Below is a small trained network, with its code and all its weights. Each question gives an input and a class and asks what happens when units are switched off, that is, made to give their printed mean instead of their output.

import numpy as np


def w(rows, s, z=0):
    codes = np.array(rows[::2]) - 128.0
    scale = np.full(codes.shape[1], s)
    scale[-1] = z or s
    return codes * scale


def norm(h):
    return h / np.sqrt((h * h).mean(-1, keepdims=True) + 1e-5)


def f(y):
    return np.maximum(y, 0)


def log_softmax(a):
    a = a - a.max(-1, keepdims=True)
    return a - np.log(np.exp(a).sum(-1, keepdims=True))


def net(x, mask):
    res = np.array(x, float).reshape(1, 5) / 4 @ E
    u = 0
    for l in range(3):
        y = f(norm(res) @ A[l][:, :-1].T + A[l][:, -1])
        res = res + np.where(mask[u : u + 10], y, B[l][:, -1]) @ B[l][:, :-1]
        u += 10
    return log_softmax(norm(res)[-1] @ U[:, :-1].T + U[:, -1])


A, B = {}, {}
E = w([
[119,193,185,116,138,85,155,201,83,195,157,83],'x0',
[180,119,93,136,132,144,195,187,147,75,109,108],'x1',
[46,102,161,71,162,148,71,189,122,149,33,111],'x2',
[80,147,27,220,255,78,125,194,186,120,129,100],'x3',
[142,168,97,43,114,81,140,126,185,118,107,92],'x4',
],0.012)
A[0] = w([
[229,163,96,161,98,106,180,66,157,135,226,163,6],'L0N0',
[196,152,136,59,80,89,168,72,129,140,184,132,153],'L0N1',
[83,137,105,160,117,115,61,63,105,127,185,153,141],'L0N2',
[89,163,139,157,96,111,11,34,99,184,134,172,142],'L0N3',
[112,114,87,184,119,132,98,2,127,159,174,190,111],'L0N4',
[207,128,90,164,63,144,204,61,90,96,168,84,48],'L0N5',
[64,120,181,148,149,99,51,106,113,146,89,105,1],'L0N6',
[110,52,158,133,99,176,67,150,47,134,126,190,42],'L0N7',
[160,179,139,187,158,73,158,185,101,174,188,105,139],'L0N8',
[217,131,126,191,115,147,162,33,148,51,192,160,103],'L0N9',
],0.0094,0.0074)
B[0] = w([
[62,192,94,141,250,42,217,130,160,88,93,212,219],'L0N0',
[128,70,166,169,138,86,193,66,147,108,112,54,247],'L0N1',
[180,120,168,96,200,84,147,117,152,117,139,121,213],'L0N2',
[144,139,167,120,198,135,135,84,164,147,221,158,246],'L0N3',
[167,79,192,73,113,35,119,164,202,170,146,108,237],'L0N4',
[77,163,191,119,150,45,188,178,157,73,97,232,215],'L0N5',
[148,145,129,46,161,180,164,76,129,161,157,189,169],'L0N6',
[126,99,162,111,121,150,82,169,78,168,128,181,193],'L0N7',
[211,155,135,148,99,153,113,164,139,186,185,104,230],'L0N8',
[107,152,168,121,65,59,232,151,126,64,111,166,254],'L0N9',
],0.011,0.0086)
A[1] = w([
[73,50,64,206,119,180,78,131,104,105,58,113,43],'L1N0',
[88,185,112,43,101,143,108,209,110,150,86,97,33],'L1N1',
[204,177,67,113,79,145,145,99,115,60,135,101,2],'L1N2',
[164,100,137,74,185,40,148,126,179,127,204,97,132],'L1N3',
[120,161,141,200,153,94,149,183,81,151,177,88,139],'L1N4',
[75,159,77,112,179,169,98,64,124,105,135,112,100],'L1N5',
[62,235,139,45,77,82,58,115,123,116,124,110,83],'L1N6',
[153,90,67,225,167,95,119,114,176,103,155,99,86],'L1N7',
[113,79,100,161,30,254,110,142,22,132,65,136,9],'L1N8',
[130,142,22,198,141,164,131,182,105,134,88,86,110],'L1N9',
],0.0098,0.005)
B[1] = w([
[145,141,182,131,177,18,193,131,111,43,75,174,139],'L1N0',
[181,84,140,167,17,72,127,102,135,156,80,106,150],'L1N1',
[205,92,118,68,114,160,175,88,158,86,176,123,132],'L1N2',
[117,168,117,160,111,152,67,94,105,113,61,11,252],'L1N3',
[161,186,125,227,132,191,102,155,83,189,126,172,181],'L1N4',
[117,132,136,129,188,105,254,92,108,173,130,146,139],'L1N5',
[181,60,97,159,146,116,231,94,159,197,98,82,142],'L1N6',
[43,123,190,126,25,102,92,108,119,118,181,160,165],'L1N7',
[129,189,120,210,175,225,126,160,74,3,57,49,139],'L1N8',
[59,187,143,56,118,147,132,215,137,111,192,219,160],'L1N9',
],0.0093,0.015)
A[2] = w([
[177,138,18,107,69,171,142,120,143,49,166,90,99],'L2N0',
[114,137,126,128,90,132,161,108,114,53,138,124,92],'L2N1',
[110,117,76,133,153,89,119,128,168,85,134,73,115],'L2N2',
[112,159,127,156,124,126,155,169,135,156,166,102,135],'L2N3',
[142,208,146,184,111,96,151,163,103,165,183,104,110],'L2N4',
[93,158,127,106,184,183,66,155,128,91,104,143,171],'L2N5',
[168,165,87,94,82,156,136,157,84,121,77,94,93],'L2N6',
[112,145,6,151,136,139,139,169,103,137,176,164,2],'L2N7',
[186,96,228,111,126,164,162,112,62,133,115,149,94],'L2N8',
[87,86,144,210,161,86,90,106,115,101,152,128,91],'L2N9',
],0.014,0.0073)
B[2] = w([
[118,77,201,46,189,139,62,146,125,159,188,160,142],'L2N0',
[118,124,130,85,173,118,91,77,125,163,179,161,176],'L2N1',
[124,94,154,92,73,117,121,170,117,118,142,165,173],'L2N2',
[142,99,84,142,77,107,94,165,127,154,193,119,197],'L2N3',
[149,122,9,147,156,166,128,158,141,108,176,120,252],'L2N4',
[178,115,99,162,194,154,195,147,92,126,134,159,181],'L2N5',
[149,55,146,123,189,87,125,99,165,103,108,61,157],'L2N6',
[71,158,146,157,62,237,109,157,62,118,132,214,149],'L2N7',
[61,160,117,153,27,178,84,122,120,76,94,137,223],'L2N8',
[87,180,101,74,110,116,111,58,146,135,118,81,166],'L2N9',
],0.013,0.012)
U = w([
[131,158,128,136,152,10,245,144,170,56,130,202,212],'0',
[174,59,84,116,60,61,185,154,163,164,26,43,2],'1',
[119,72,192,55,195,184,45,117,107,183,154,214,92],'2',
[133,182,88,225,58,230,94,205,81,132,170,188,210],'3',
[119,162,119,115,239,145,219,27,124,203,113,85,57],'4',
[122,106,132,199,154,177,122,174,66,66,6,81,4],'5',
[67,132,233,87,23,115,90,43,146,99,63,109,125],'6',
[194,145,59,151,163,82,59,129,200,203,193,34,170],'7',
],0.015,0.0041)

Each question gives the input, the list of numbers given to net, and the class t.
The units are the neurons (one row each of A and B). Each row of codes is followed by its name. A weight is (code - 128) times the scale printed after its matrix; where a second scale follows, it is the last column's (A, B and U).
mask holds one flag per neuron, layer by layer. A switched-off neuron (its flag False) gives its mean, the last column of its row in B, instead of its output. The means were averaged over made-up inputs and are rounded, as every weight is.
A unit's drop is (log p(t) with every unit on - log p(t) with that unit switched off) / (log p(t) with every unit on - log p(t) with every unit switched off).
The circuit of an input: a set's keep is (log p(t) with only the set's units on - log p(t) with every unit switched off) / (log p(t) with every unit on - log p(t) with every unit switched off). Starting from the 12 units with the biggest drops (on a tie, the unit counted first), units are removed one at a time, each time the one whose removal leaves the highest keep (on an exact tie, the one counted first), for as long as the keep stays at least 0.8.
circuit, biggest first: the units of the circuit, biggest drop first
most important unit: the unit with the biggest drop
k most important neurons: the k neurons with the biggest drops, biggest first
k most important neurons of layer l: the k neurons of layer l with the biggest drops, biggest first
drop when u is switched off: that unit's drop, to one decimal
input [5,-1,-7,5,-5], class 3: circuit, biggest first => L1N4
input [8,-3,-7,-2,2], class 7: 2 most important neurons of layer 2 => L2N4, L2N3
input [5,2,6,-7,5], class 1: 3 most important neurons => L1N6, L0N3, L1N1
input [5,0,7,4,6], class 1: circuit, biggest first => L0N3, L0N0
input [-5,8,2,-3,2], class 2: circuit, biggest first => L2N0, L0N0, L0N4
input [3,8,6,0,0], class 1: circuit, biggest first => L0N3, L0N0
input [-1,1,8,8,-5], class 3: 4 most important neurons of layer 0 => L0N1, L0N4, L0N5, L0N2
input [-6,8,5,-5,6], class 2: circuit, biggest first => L2N0, L0N4, L0N5
input [-6,-7,4,-7,-6], class 2: 3 most important neurons => L0N7, L0N9, L0N3
input [-8,-7,-6,-8,5], class 0: 3 most important neurons => L0N0, L0N9, L0N5
input [-4,1,-4,-7,-8], class 0: 3 most important neurons => L0N9, L0N5, L0N0
input [-2,-7,1,0,7], class 7: 2 most important neurons of layer 0 => L0N9, L0N3
input [-7,-6,-4,-1,-8], class 6: 4 most important neurons of layer 2 => L2N4, L2N8, L2N5, L2N9
input [-3,7,6,1,6], class 1: circuit, biggest first => L0N0
input [5,-6,6,-3,-2], class 2: 2 most important neurons => L0N3, L0N9
input [-5,-5,-8,-8,-5], class 0: 2 most important neurons => L0N0, L0N9
input [-4,3,3,-1,1], class 5: 2 most important neurons => L0N0, L0N9
input [8,6,4,7,2], class 3: 2 most important neurons of layer 1 => L1N9, L1N4
input [-8,-8,4,6,3], class 2: 2 most important neurons of layer 2 => L2N2, L2N4
input [-2,-6,1,-1,2], class 2: most important unit => L0N3
input [6,-6,3,3,-2], class 7: 2 most important neurons => L0N9, L0N7
input [0,4,7,7,1], class 3: 2 most important neurons => L1N9, L0N1
input [3,-7,-8,-7,-4], class 0: 3 most important neurons => L0N0, L0N5, L0N9
input [-6,-8,1,3,3], class 7: 2 most important neurons => L0N4, L1N3
input [2,-1,0,2,-4], class 3: drop when L1N4 is switched off => 0.3
input [6,7,0,-2,-3], class 3: drop when L0N4 is switched off => 0.1
input [2,-5,2,1,-6], class 2: circuit, biggest first => L0N6
